Below are the code and all the weights of a small trained network. Each question names an input and a class and asks about switching units off, where a switched-off unit gives its printed mean instead of its output.

import numpy as np


def w(rows, s, z=0):
    codes = np.array(rows[::2]) - 128.0
    scale = np.full(codes.shape[1], s)
    scale[-1] = z or s
    return codes * scale


def f(y):
    return np.maximum(y, 0)


def log_softmax(a):
    a = a - a.max(-1, keepdims=True)
    return a - np.log(np.exp(a).sum(-1, keepdims=True))


def net(x, mask):
    res = np.array(x, float).reshape(1, 5) / 4 @ E
    y = f(res @ A[0][:, :-1].T + A[0][:, -1])
    res = res + np.where(mask, y, B[0][:, -1]) @ B[0][:, :-1]
    return log_softmax(res[-1] @ U[:, :-1].T + U[:, -1])


A, B = {}, {}
E = w([
[79,135,74,247],'x0',
[128,127,127,129],'x1',
[189,39,193,179],'x2',
[138,118,107,123],'x3',
[254,202,122,161],'x4',
],0.011)
A[0] = w([
[68,53,108,95,108],'neuron 0',
[12,41,137,77,22],'neuron 1',
[62,155,87,86,104],'neuron 2',
[138,51,189,148,77],'neuron 3',
[175,142,135,56,117],'neuron 4',
[106,172,89,93,120],'neuron 5',
[72,220,106,74,13],'neuron 6',
[147,123,161,47,94],'neuron 7',
[144,105,163,48,114],'neuron 8',
[79,120,84,209,33],'neuron 9',
[134,179,108,120,92],'neuron 10',
[65,84,136,102,15],'neuron 11',
[84,213,107,78,71],'neuron 12',
[166,53,208,162,8],'neuron 13',
[108,151,101,197,120],'neuron 14',
[130,129,165,39,129],'neuron 15',
[172,181,147,149,48],'neuron 16',
[205,189,113,143,71],'neuron 17',
],0.011,0.0015)
B[0] = w([
[169,186,162,109,205],'neuron 0',
[154,225,254,76,248],'neuron 1',
[148,97,143,115,198],'neuron 2',
[159,50,118,97,195],'neuron 3',
[71,180,78,197,184],'neuron 4',
[148,75,153,134,178],'neuron 5',
[160,3,117,113,205],'neuron 6',
[45,129,49,205,185],'neuron 7',
[73,142,54,213,187],'neuron 8',
[71,137,59,196,203],'neuron 9',
[158,90,151,75,162],'neuron 10',
[156,198,191,83,188],'neuron 11',
[186,20,144,107,199],'neuron 12',
[144,56,123,116,208],'neuron 13',
[51,156,83,193,187],'neuron 14',
[37,150,64,207,189],'neuron 15',
[126,175,161,84,176],'neuron 16',
[170,209,202,33,202],'neuron 17',
],0.0084,0.012)
U = w([
[172,205,154,91,253],'0',
[65,141,68,181,61],'1',
[181,10,120,107,48],'2',
],0.013,0.0042)

Each question gives the input, the list of numbers given to net, and the class t.
The units are the neurons (one row each of A and B). Each row of codes is followed by its name. A weight is (code - 128) times the scale printed after its matrix; where a second scale follows, it is the last column's (A, B and U).
mask holds one flag per neuron, in row order. A switched-off neuron (its flag False) gives its mean, the last column of its row in B, instead of its output. The means were averaged over made-up inputs and are rounded, as every weight is.
A unit's drop is (log p(t) with every unit on - log p(t) with that unit switched off) / (log p(t) with every unit on - log p(t) with every unit switched off).
unit that matters most: the unit with the biggest drop
top k neurons: the k neurons with the biggest drops, biggest first
drop when u is switched off: that unit's drop, to one decimal
input [-1,-6,5,-7,3], class 2: unit that matters most => neuron 1
input [-6,-1,4,8,-6], class 0: top 4 neurons => neuron 1; neuron 0; neuron 11; neuron 9
input [-7,5,-4,5,-6], class 1: top 4 neurons => neuron 15; neuron 7; neuron 8; neuron 17
input [-5,3,-8,-4,3], class 2: top 2 neurons => neuron 12; neuron 6
input [-6,-6,-7,-6,-5], class 2: top 2 neurons => neuron 6; neuron 12
input [-5,-2,1,0,-6], class 0: top 3 neurons => neuron 1; neuron 11; neuron 0
input [-5,5,-6,-2,-5], class 2: top 3 neurons => neuron 6; neuron 12; neuron 17
input [-7,7,-6,-7,-4], class 1: top 4 neurons => neuron 15; neuron 7; neuron 8; neuron 4
input [1,3,3,2,-3], class 0: top 2 neurons => neuron 6; neuron 12
input [-7,4,5,-3,-7], class 0: top 4 neurons => neuron 1; neuron 11; neuron 0; neuron 9
input [-5,-5,-5,4,-4], class 1: drop when neuron 15 is switched off => 1.4
input [-7,0,-6,-4,3], class 1: drop when neuron 4 is switched off => 0.3
input [-1,-6,-4,1,-6], class 0: drop when neuron 15 is switched off => 0.0
input [0,-4,3,2,-4], class 0: drop when neuron 6 is switched off => 0.1
